Below are the code and all the weights of a small trained network. Each question names an input and a class and asks about switching units off, where a switched-off unit gives its printed mean instead of its output.

import numpy as np


def w(rows, s, z=0):
    codes = np.array(rows[::2]) - 128.0
    scale = np.full(codes.shape[1], s)
    scale[-1] = z or s
    return codes * scale


def f(y):
    return np.maximum(y, 0)


def log_softmax(a):
    a = a - a.max(-1, keepdims=True)
    return a - np.log(np.exp(a).sum(-1, keepdims=True))


def net(x, mask):
    res = np.array(x, float).reshape(1, 7) / 4 @ E
    y = f(res @ A[0][:, :-1].T + A[0][:, -1])
    res = res + np.where(mask, y, B[0][:, -1]) @ B[0][:, :-1]
    return log_softmax(res[-1] @ U[:, :-1].T + U[:, -1])


A, B = {}, {}
E = w([
[211,152,163,219,122,110,141,196,98,167,184,145],'x0',
[126,100,108,101,38,25,144,112,89,159,136,153],'x1',
[94,132,121,92,13,213,92,213,107,124,124,152],'x2',
[134,108,127,100,181,146,41,109,29,208,158,146],'x3',
[91,103,132,169,139,54,2,187,211,80,157,108],'x4',
[128,128,127,128,128,129,128,128,128,126,126,127],'x5',
[148,119,139,39,184,90,157,236,152,179,82,114],'x6',
],0.0081)
A[0] = w([
[126,120,116,121,56,52,121,90,109,124,122,133,83],'neuron 0',
[135,135,114,159,173,92,153,99,137,131,126,132,20],'neuron 1',
[126,121,135,159,158,195,116,126,144,97,131,114,98],'neuron 2',
[124,145,125,106,66,161,108,159,119,122,121,142,32],'neuron 3',
[142,134,138,142,220,56,157,46,147,129,135,115,43],'neuron 4',
[61,114,123,2,146,140,100,29,173,89,103,123,64],'neuron 5',
[192,139,149,247,132,114,158,195,92,165,172,138,57],'neuron 6',
[118,128,128,119,103,189,100,165,120,121,125,121,42],'neuron 7',
[151,130,119,103,125,203,254,82,73,158,119,124,24],'neuron 8',
[142,135,133,135,169,99,150,89,131,120,128,128,52],'neuron 9',
[126,113,136,47,183,103,156,212,145,135,107,128,33],'neuron 10',
[97,125,112,142,123,64,40,148,176,108,143,122,38],'neuron 11',
[130,145,134,138,121,119,157,137,150,88,112,127,54],'neuron 12',
[128,148,139,156,190,199,120,125,152,118,120,112,75],'neuron 13',
[119,127,112,134,122,138,122,88,135,126,112,130,80],'neuron 14',
[135,139,124,68,163,103,149,192,140,154,109,117,57],'neuron 15',
[115,122,133,204,84,156,105,51,120,94,144,141,44],'neuron 16',
[108,133,130,96,37,202,104,186,123,128,136,130,29],'neuron 17',
[132,118,116,111,111,88,112,118,106,148,119,143,98],'neuron 18',
[121,141,119,147,107,134,185,141,176,90,120,138,88],'neuron 19',
[123,122,132,146,139,104,51,158,163,98,117,125,32],'neuron 20',
[137,109,137,110,133,126,133,149,141,140,125,106,48],'neuron 21',
[144,148,129,98,129,141,159,109,109,125,124,144,25],'neuron 22',
[122,145,136,114,96,86,118,124,124,132,148,137,100],'neuron 23',
[133,113,114,116,144,138,91,132,89,162,133,145,1],'neuron 24',
[139,114,139,107,67,53,144,111,93,151,136,124,78],'neuron 25',
[151,133,128,146,199,224,113,152,152,102,122,138,69],'neuron 26',
[122,134,125,178,83,159,89,47,115,94,143,111,38],'neuron 27',
[135,118,128,143,134,102,60,141,156,106,145,122,23],'neuron 28',
[126,134,131,130,118,129,190,139,192,93,128,120,49],'neuron 29',
[127,126,133,92,196,151,24,99,52,178,150,140,39],'neuron 30',
[121,120,126,154,96,130,193,145,201,85,119,130,52],'neuron 31',
],0.016,0.0073)
B[0] = w([
[98,140,89,124,124,124,190,123,133,129,135,110,190],'neuron 0',
[121,82,128,138,131,137,117,114,131,137,138,141,163],'neuron 1',
[114,139,97,124,120,122,173,119,125,135,138,131,179],'neuron 2',
[125,70,127,136,145,135,122,113,137,129,137,140,171],'neuron 3',
[120,25,122,124,122,134,114,99,125,122,131,164,220],'neuron 4',
[142,132,96,134,133,129,104,252,123,130,125,112,229],'neuron 5',
[137,131,91,123,131,131,89,242,128,123,116,117,227],'neuron 6',
[118,75,113,130,133,130,134,118,131,126,133,138,165],'neuron 7',
[104,165,232,127,129,121,140,146,133,124,135,176,248],'neuron 8',
[128,83,125,128,124,119,118,119,128,138,129,150,165],'neuron 9',
[168,178,86,135,131,128,108,76,125,128,131,175,197],'neuron 10',
[111,144,204,134,126,136,146,145,127,127,132,171,196],'neuron 11',
[135,126,144,125,135,125,124,113,132,125,117,93,153],'neuron 12',
[101,138,95,124,120,118,190,127,131,126,132,124,187],'neuron 13',
[135,145,120,134,128,131,108,142,124,127,129,133,146],'neuron 14',
[147,169,91,131,122,141,98,84,122,122,133,163,183],'neuron 15',
[173,173,94,126,135,133,96,86,121,129,122,162,210],'neuron 16',
[127,30,122,129,130,113,108,115,123,131,126,158,207],'neuron 17',
[119,132,111,132,125,124,163,127,138,127,127,107,159],'neuron 18',
[134,132,146,129,132,133,119,109,121,133,131,68,182],'neuron 19',
[113,151,187,125,130,132,149,136,125,132,126,159,175],'neuron 20',
[141,141,126,132,131,121,121,119,139,128,130,145,138],'neuron 21',
[124,137,160,134,131,140,137,135,129,132,130,146,151],'neuron 22',
[110,131,110,121,136,135,156,126,122,131,132,115,154],'neuron 23',
[142,125,159,119,131,121,109,106,137,115,115,89,151],'neuron 24',
[103,144,93,134,129,136,191,113,135,126,129,109,189],'neuron 25',
[96,136,89,131,123,122,196,127,130,131,129,122,196],'neuron 26',
[162,173,104,125,132,127,91,86,137,124,125,162,200],'neuron 27',
[118,136,185,114,130,122,143,135,124,134,134,153,164],'neuron 28',
[129,135,147,130,122,129,108,100,126,125,125,70,176],'neuron 29',
[141,131,163,129,117,127,106,84,133,126,119,22,209],'neuron 30',
[137,121,153,117,123,127,111,106,123,137,122,58,191],'neuron 31',
],0.034,0.017)
U = w([
[96,156,184,137,156,134,146,156,135,127,136,188,2],'0',
[113,12,71,143,158,124,109,114,135,129,132,171,109],'1',
[186,195,35,139,155,142,92,88,132,117,122,184,143],'2',
[133,129,117,127,135,124,108,111,138,126,101,26,150],'3',
[133,132,48,140,161,139,101,255,129,123,110,125,228],'4',
[69,144,27,137,141,122,239,128,150,125,137,124,211],'5',
],0.0059,0.002)

Each question gives the input, the list of numbers given to net, and the class t.
The units are the neurons (one row each of A and B). Each row of codes is followed by its name. A weight is (code - 128) times the scale printed after its matrix; where a second scale follows, it is the last column's (A, B and U).
mask holds one flag per neuron, in row order. A switched-off neuron (its flag False) gives its mean, the last column of its row in B, instead of its output. The means were averaged over made-up inputs and are rounded, as every weight is.
A unit's drop is (log p(t) with every unit on - log p(t) with that unit switched off) / (log p(t) with every unit on - log p(t) with every unit switched off).
The circuit of an input: a set's keep is (log p(t) with only the set's units on - log p(t) with every unit switched off) / (log p(t) with every unit on - log p(t) with every unit switched off). Starting from the 12 units with the biggest drops (on a tie, the unit counted first), units are removed one at a time, each time the one whose removal leaves the highest keep (on an exact tie, the one counted first), for as long as the keep stays at least 0.8.
circuit, biggest first: the units of the circuit, biggest drop first
unit that matters most: the unit with the biggest drop
k most important neurons: the k neurons with the biggest drops, biggest first
drop of u: that unit's drop, to one decimal
input [-6,5,5,-4,3,-8,4], class 4: circuit, biggest first -> (neuron 5)
input [-2,7,8,4,-8,2,0], class 0: 2 most important neurons -> (neuron 8; neuron 4)
input [-3,5,7,8,1,2,0], class 3: 2 most important neurons -> (neuron 30; neuron 4)
input [0,-7,5,1,3,-7,7], class 2: 2 most important neurons -> (neuron 10; neuron 15)
input [4,3,7,-6,-2,8,-6], class 1: 2 most important neurons -> (neuron 17; neuron 3)
input [-6,1,-8,-1,-2,7,0], class 1: 2 most important neurons -> (neuron 4; neuron 6)
input [7,8,-8,-3,1,-1,-6], class 1: 2 most important neurons -> (neuron 4; neuron 5)
input [7,-3,-6,7,1,-5,-4], class 3: 2 most important neurons -> (neuron 30; neuron 5)
input [-7,-2,6,5,7,-2,4], class 0: 4 most important neurons -> (neuron 11; neuron 20; neuron 6; neuron 28)
input [6,2,7,3,5,-2,4], class 1: 4 most important neurons -> (neuron 17; neuron 5; neuron 8; neuron 3)
input [-2,3,-6,-7,3,-2,-1], class 3: 4 most important neurons -> (neuron 31; neuron 29; neuron 17; neuron 19)
input [5,6,1,0,-5,0,2], class 5: 3 most important neurons -> (neuron 25; neuron 5; neuron 11)
input [-4,2,1,-3,-5,7,5], class 0: 4 most important neurons -> (neuron 8; neuron 16; neuron 27; neuron 6)
input [6,3,7,5,-5,8,4], class 1: 2 most important neurons -> (neuron 17; neuron 5)
input [8,-7,1,-7,0,1,-6], class 4: unit that matters most -> neuron 6
input [-8,3,2,-5,-3,2,6], class 4: 3 most important neurons -> (neuron 5; neuron 16; neuron 27)
input [-7,5,5,-5,-6,5,6], class 4: 2 most important neurons -> (neuron 5; neuron 11)
input [5,2,-3,8,-5,2,7], class 3: drop of neuron 16 -> 0.6
input [0,-3,3,-1,1,3,7], class 2: drop of neuron 3 -> 0.0
input [6,-1,-4,-7,5,-8,-7], class 2: drop of neuron 30 -> 1.9
input [-1,4,-6,-4,-7,5,-2], class 0: unit that matters most -> neuron 8
input [1,-2,3,-7,-8,8,6], class 0: drop of neuron 8 -> 7.0
